Here is a tiny trained network, its code and every weight. The questions are about switching its units off for an input and a class, where a switched-off unit gives its printed mean instead of its output.

import numpy as np


def w(rows, s, z=0):
    codes = np.array(rows[::2]) - 128.0
    scale = np.full(codes.shape[1], s)
    scale[-1] = z or s
    return codes * scale


def f(y):
    return y / 2 * (1 + np.tanh(0.7978845608 * (y + 0.044715 * y**3)))


def log_softmax(a):
    a = a - a.max(-1, keepdims=True)
    return a - np.log(np.exp(a).sum(-1, keepdims=True))


def net(x, mask):
    res = np.array(x, float).reshape(1, 6) / 4 @ E
    y = f(res @ A[0][:, :-1].T + A[0][:, -1])
    res = res + np.where(mask, y, B[0][:, -1]) @ B[0][:, :-1]
    return log_softmax(res[-1] @ U[:, :-1].T + U[:, -1])


A, B = {}, {}
E = w([
[193,73,116,113,140,141,160,163],'x0',
[209,80,108,145,142,86,184,42],'x1',
[140,145,55,143,174,98,96,149],'x2',
[98,112,152,152,114,41,184,141],'x3',
[128,159,136,1,211,125,141,157],'x4',
[133,145,51,127,105,137,176,166],'x5',
],0.0099)
A[0] = w([
[192,114,62,107,170,82,187,58,88],'neuron 0',
[33,220,174,133,120,152,71,123,162],'neuron 1',
[137,167,121,100,151,219,2,155,187],'neuron 2',
[127,126,43,231,61,108,176,166,198],'neuron 3',
[154,129,26,183,66,134,137,176,191],'neuron 4',
[14,163,175,63,168,109,112,202,214],'neuron 5',
[142,87,211,174,102,78,122,44,208],'neuron 6',
[160,69,219,92,65,191,197,94,230],'neuron 7',
[183,108,60,106,149,62,200,65,163],'neuron 8',
[185,84,135,50,208,81,214,178,244],'neuron 9',
[220,110,77,117,171,187,80,89,250],'neuron 10',
[216,150,67,105,204,129,121,119,248],'neuron 11',
[32,212,116,121,128,132,95,171,236],'neuron 12',
[108,82,206,248,81,81,125,49,222],'neuron 13',
],0.0071,0.0024)
B[0] = w([
[130,172,73,89,195,104,192,21,189],'neuron 0',
[40,192,150,77,76,174,32,46,212],'neuron 1',
[154,90,90,95,132,209,6,197,215],'neuron 2',
[26,51,31,244,41,65,197,162,212],'neuron 3',
[73,75,20,190,85,97,165,195,189],'neuron 4',
[51,255,225,98,150,75,93,220,217],'neuron 5',
[224,80,226,167,98,76,94,41,219],'neuron 6',
[197,138,207,82,29,217,232,131,207],'neuron 7',
[129,167,84,128,175,75,219,31,201],'neuron 8',
[200,176,161,90,183,66,247,195,201],'neuron 9',
[217,47,39,101,191,178,103,123,195],'neuron 10',
[164,133,45,77,235,141,118,119,188],'neuron 11',
[23,179,116,112,113,138,61,124,207],'neuron 12',
[181,44,198,250,49,13,50,27,255],'neuron 13',
],0.0064,0.0098)
U = w([
[20,199,166,92,105,166,45,116,146],'0',
[181,71,236,195,89,70,102,34,129],'1',
[58,77,46,209,72,93,169,163,250],'2',
[117,179,199,89,190,52,162,254,29],'3',
[179,113,206,76,52,233,209,161,211],'4',
[157,150,82,92,209,99,204,44,99],'5',
[184,66,68,104,187,208,43,169,52],'6',
],0.0084,0.0017)

Each question gives the input, the list of numbers given to net, and the class t.
The units are the neurons (one row each of A and B). Each row of codes is followed by its name. A weight is (code - 128) times the scale printed after its matrix; where a second scale follows, it is the last column's (A, B and U).
mask holds one flag per neuron, in row order. A switched-off neuron (its flag False) gives its mean, the last column of its row in B, instead of its output. The means were averaged over made-up inputs and are rounded, as every weight is.
A unit's drop is (log p(t) with every unit on - log p(t) with that unit switched off) / (log p(t) with every unit on - log p(t) with every unit switched off).
The circuit of an input: a set's keep is (log p(t) with only the set's units on - log p(t) with every unit switched off) / (log p(t) with every unit on - log p(t) with every unit switched off). Starting from the 12 units with the biggest drops (on a tie, the unit counted first), units are removed one at a time, each time the one whose removal leaves the highest keep (on an exact tie, the one counted first), for as long as the keep stays at least 0.8.
circuit, biggest first: the units of the circuit, biggest drop first
unit that matters most: the unit with the biggest drop
top k neurons: the k neurons with the biggest drops, biggest first
drop of u: that unit's drop, to one decimal
input [-4,1,-4,3,7,-6], class 3: unit that matters most => neuron 9
input [-6,3,6,8,2,1], class 5: circuit, biggest first => [neuron 8; neuron 0]
input [0,-6,3,4,-4,-6], class 0: circuit, biggest first => [neuron 1; neuron 12]
input [5,6,0,-5,-4,4], class 5: top 2 neurons => [neuron 0; neuron 8]
input [-4,-1,4,-5,0,5], class 6: circuit, biggest first => [neuron 2; neuron 10]
input [6,4,-7,4,0,7], class 5: top 3 neurons => [neuron 8; neuron 0; neuron 9]
input [-7,-2,5,8,4,-2], class 0: top 2 neurons => [neuron 1; neuron 12]
input [-4,-2,-8,6,5,-3], class 0: top 2 neurons => [neuron 1; neuron 5]
input [7,5,1,6,-6,3], class 2: top 2 neurons => [neuron 3; neuron 4]
input [5,1,-7,-8,1,-8], class 4: drop of neuron 4 => 0.0
input [7,8,-7,-7,3,2], class 5: drop of neuron 0 => 0.1
input [7,-2,-2,1,-3,-1], class 4: drop of neuron 13 => 0.4
input [-5,8,-1,7,0,6], class 5: drop of neuron 0 => 2.3
input [6,-7,-4,-8,-4,3], class 6: circuit, biggest first => [neuron 2]
